Below are the code and all the weights of a small trained network. Each question names an input and a class and asks about switching units off, where a switched-off unit gives its printed mean instead of its output.

import numpy as np


def w(rows, s, z=0):
    codes = np.array(rows[::2]) - 128.0
    scale = np.full(codes.shape[1], s)
    scale[-1] = z or s
    return codes * scale


def f(y):
    return y / 2 * (1 + np.tanh(0.7978845608 * (y + 0.044715 * y**3)))


def log_softmax(a):
    a = a - a.max(-1, keepdims=True)
    return a - np.log(np.exp(a).sum(-1, keepdims=True))


def net(x, mask):
    res = np.array(x, float).reshape(1, 7) / 4 @ E
    y = f(res @ A[0][:, :-1].T + A[0][:, -1])
    res = res + np.where(mask, y, B[0][:, -1]) @ B[0][:, :-1]
    return log_softmax(res[-1] @ U[:, :-1].T + U[:, -1])


A, B = {}, {}
E = w([
[112,105,164,135,123,145],'x0',
[134,127,128,125,127,124],'x1',
[128,143,154,2,136,109],'x2',
[190,178,129,119,86,179],'x3',
[194,163,205,142,196,95],'x4',
[124,127,131,127,130,130],'x5',
[111,132,146,136,131,136],'x6',
],0.0093)
A[0] = w([
[163,112,218,117,80,223,123],'neuron 1',
[88,69,108,97,65,198,97],'neuron 2',
[128,166,112,47,159,85,229],'neuron 3',
[116,20,139,125,155,50,137],'neuron 4',
[89,181,158,59,96,105,75],'neuron 5',
[140,133,90,213,137,126,67],'neuron 6',
[216,231,108,129,50,134,106],'neuron 7',
[195,97,180,136,208,76,108],'neuron 8',
[105,122,126,119,93,109,3],'neuron 9',
[152,153,190,135,141,93,19],'neuron 10',
[181,198,77,88,119,235,47],'neuron 11',
[162,140,84,12,187,163,93],'neuron 12',
[90,48,27,66,67,197,81],'neuron 13',
[72,137,221,20,95,100,111],'neuron 14',
[154,171,107,34,178,159,155],'neuron 15',
[241,144,206,143,255,122,14],'neuron 16',
[100,72,54,118,210,11,114],'neuron 17',
[148,141,97,232,114,115,149],'neuron 18',
[183,180,59,134,110,93,74],'neuron 19',
[157,72,110,43,144,91,240],'neuron 20',
[226,183,115,114,83,237,84],'neuron 21',
[238,126,186,114,197,141,54],'neuron 22',
],0.0078,0.0043)
B[0] = w([
[100,117,173,163,59,73,184],'neuron 1',
[155,168,52,91,115,133,195],'neuron 2',
[159,102,191,179,125,124,234],'neuron 3',
[86,175,203,168,78,93,193],'neuron 4',
[165,82,107,211,198,180,157],'neuron 5',
[181,71,172,205,183,211,170],'neuron 6',
[61,86,192,163,98,93,218],'neuron 7',
[109,187,67,91,139,118,215],'neuron 8',
[85,82,106,96,231,181,102],'neuron 9',
[98,124,48,103,204,185,139],'neuron 10',
[45,111,162,85,147,91,179],'neuron 11',
[175,58,145,156,181,207,187],'neuron 12',
[155,219,44,115,137,163,245],'neuron 13',
[204,90,167,176,138,175,226],'neuron 14',
[151,78,172,142,163,135,206],'neuron 15',
[98,179,2,70,163,165,255],'neuron 16',
[44,120,221,123,54,99,203],'neuron 17',
[189,44,202,193,155,194,227],'neuron 18',
[87,112,165,140,82,86,138],'neuron 19',
[172,154,165,147,144,141,230],'neuron 20',
[46,135,213,102,68,106,226],'neuron 21',
[99,159,52,65,162,144,213],'neuron 22',
],0.0075,0.0048)
U = w([
[204,28,173,186,163,188,29],'0',
[2,118,227,95,87,79,131],'1',
[104,176,12,64,154,157,1],'2',
[128,107,170,133,107,117,218],'3',
],0.0092,0.0055)

Each question gives the input, the list of numbers given to net, and the class t.
The units are the neurons (one row each of A and B). Each row of codes is followed by its name. A weight is (code - 128) times the scale printed after its matrix; where a second scale follows, it is the last column's (A, B and U).
mask holds one flag per neuron, in row order. A switched-off neuron (its flag False) gives its mean, the last column of its row in B, instead of its output. The means were averaged over made-up inputs and are rounded, as every weight is.
A unit's drop is (log p(t) with every unit on - log p(t) with that unit switched off) / (log p(t) with every unit on - log p(t) with every unit switched off).
The circuit of an input: a set's keep is (log p(t) with only the set's units on - log p(t) with every unit switched off) / (log p(t) with every unit on - log p(t) with every unit switched off). Starting from the 12 units with the biggest drops (on a tie, the unit counted first), units are removed one at a time, each time the one whose removal leaves the highest keep (on an exact tie, the one counted first), for as long as the keep stays at least 0.8.
units of the circuit, in order: the units of the circuit, biggest drop first
most important unit: the unit with the biggest drop
k most important neurons: the k neurons with the biggest drops, biggest first
drop of u: that unit's drop, to one decimal
input [5,0,5,-4,-5,5,-8], class 0: units of the circuit, in order : (neuron 14; neuron 21)
input [0,7,-4,0,-7,-3,-4], class 2: units of the circuit, in order : (neuron 13)
input [-7,-1,7,1,6,-3,1], class 0: 2 most important neurons : (neuron 3; neuron 12)
input [2,6,-5,6,-4,0,8], class 1: units of the circuit, in order : (neuron 21; neuron 14)
input [4,-1,-4,8,7,-2,2], class 1: units of the circuit, in order : (neuron 21; neuron 7)
input [7,-3,4,7,7,1,-2], class 1: 2 most important neurons : (neuron 21; neuron 1)
input [5,-7,8,6,8,-6,7], class 0: 2 most important neurons : (neuron 14; neuron 15)
input [-5,4,-3,2,5,-4,0], class 2: units of the circuit, in order : (neuron 16; neuron 22)
input [8,8,8,-8,-8,-7,-2], class 0: 2 most important neurons : (neuron 14; neuron 5)
input [3,6,-3,-7,1,-7,-6], class 1: 2 most important neurons : (neuron 17; neuron 4)
input [5,7,5,1,6,-6,5], class 2: 4 most important neurons : (neuron 16; neuron 22; neuron 8; neuron 18)
input [8,2,8,7,2,1,-1], class 0: 3 most important neurons : (neuron 14; neuron 12; neuron 5)
input [5,-7,0,5,-8,1,8], class 2: 2 most important neurons : (neuron 13; neuron 2)
input [-8,5,8,4,3,-2,-6], class 0: most important unit : neuron 12
input [-8,-5,-2,5,8,0,3], class 2: 2 most important neurons : (neuron 16; neuron 22)
input [-1,5,3,-1,-3,4,-1], class 0: 4 most important neurons : (neuron 16; neuron 21; neuron 8; neuron 22)
input [0,2,-5,6,2,3,-7], class 1: 2 most important neurons : (neuron 21; neuron 7)
input [5,3,6,-6,-5,4,7], class 0: 3 most important neurons : (neuron 14; neuron 5; neuron 21)
input [-6,0,-7,8,0,6,-2], class 1: 3 most important neurons : (neuron 21; neuron 7; neuron 11)
input [-2,2,-6,-8,7,-2,-6], class 1: units of the circuit, in order : (neuron 17)
input [-5,-6,-5,6,5,2,0], class 1: units of the circuit, in order : (neuron 21; neuron 7)
input [3,-3,3,-5,-7,6,6], class 2: 2 most important neurons : (neuron 13; neuron 2)
input [-3,7,4,0,-7,7,6], class 2: drop of neuron 13 : 0.4
input [-2,-3,-3,-4,6,-6,6], class 2: drop of neuron 22 : 0.0
input [-5,-7,-2,8,7,-1,2], class 1: drop of neuron 7 : 0.4
input [4,0,-4,-3,7,7,6], class 2: drop of neuron 16 : 0.2
input [0,-7,3,-1,-1,8,1], class 0: most important unit : neuron 21
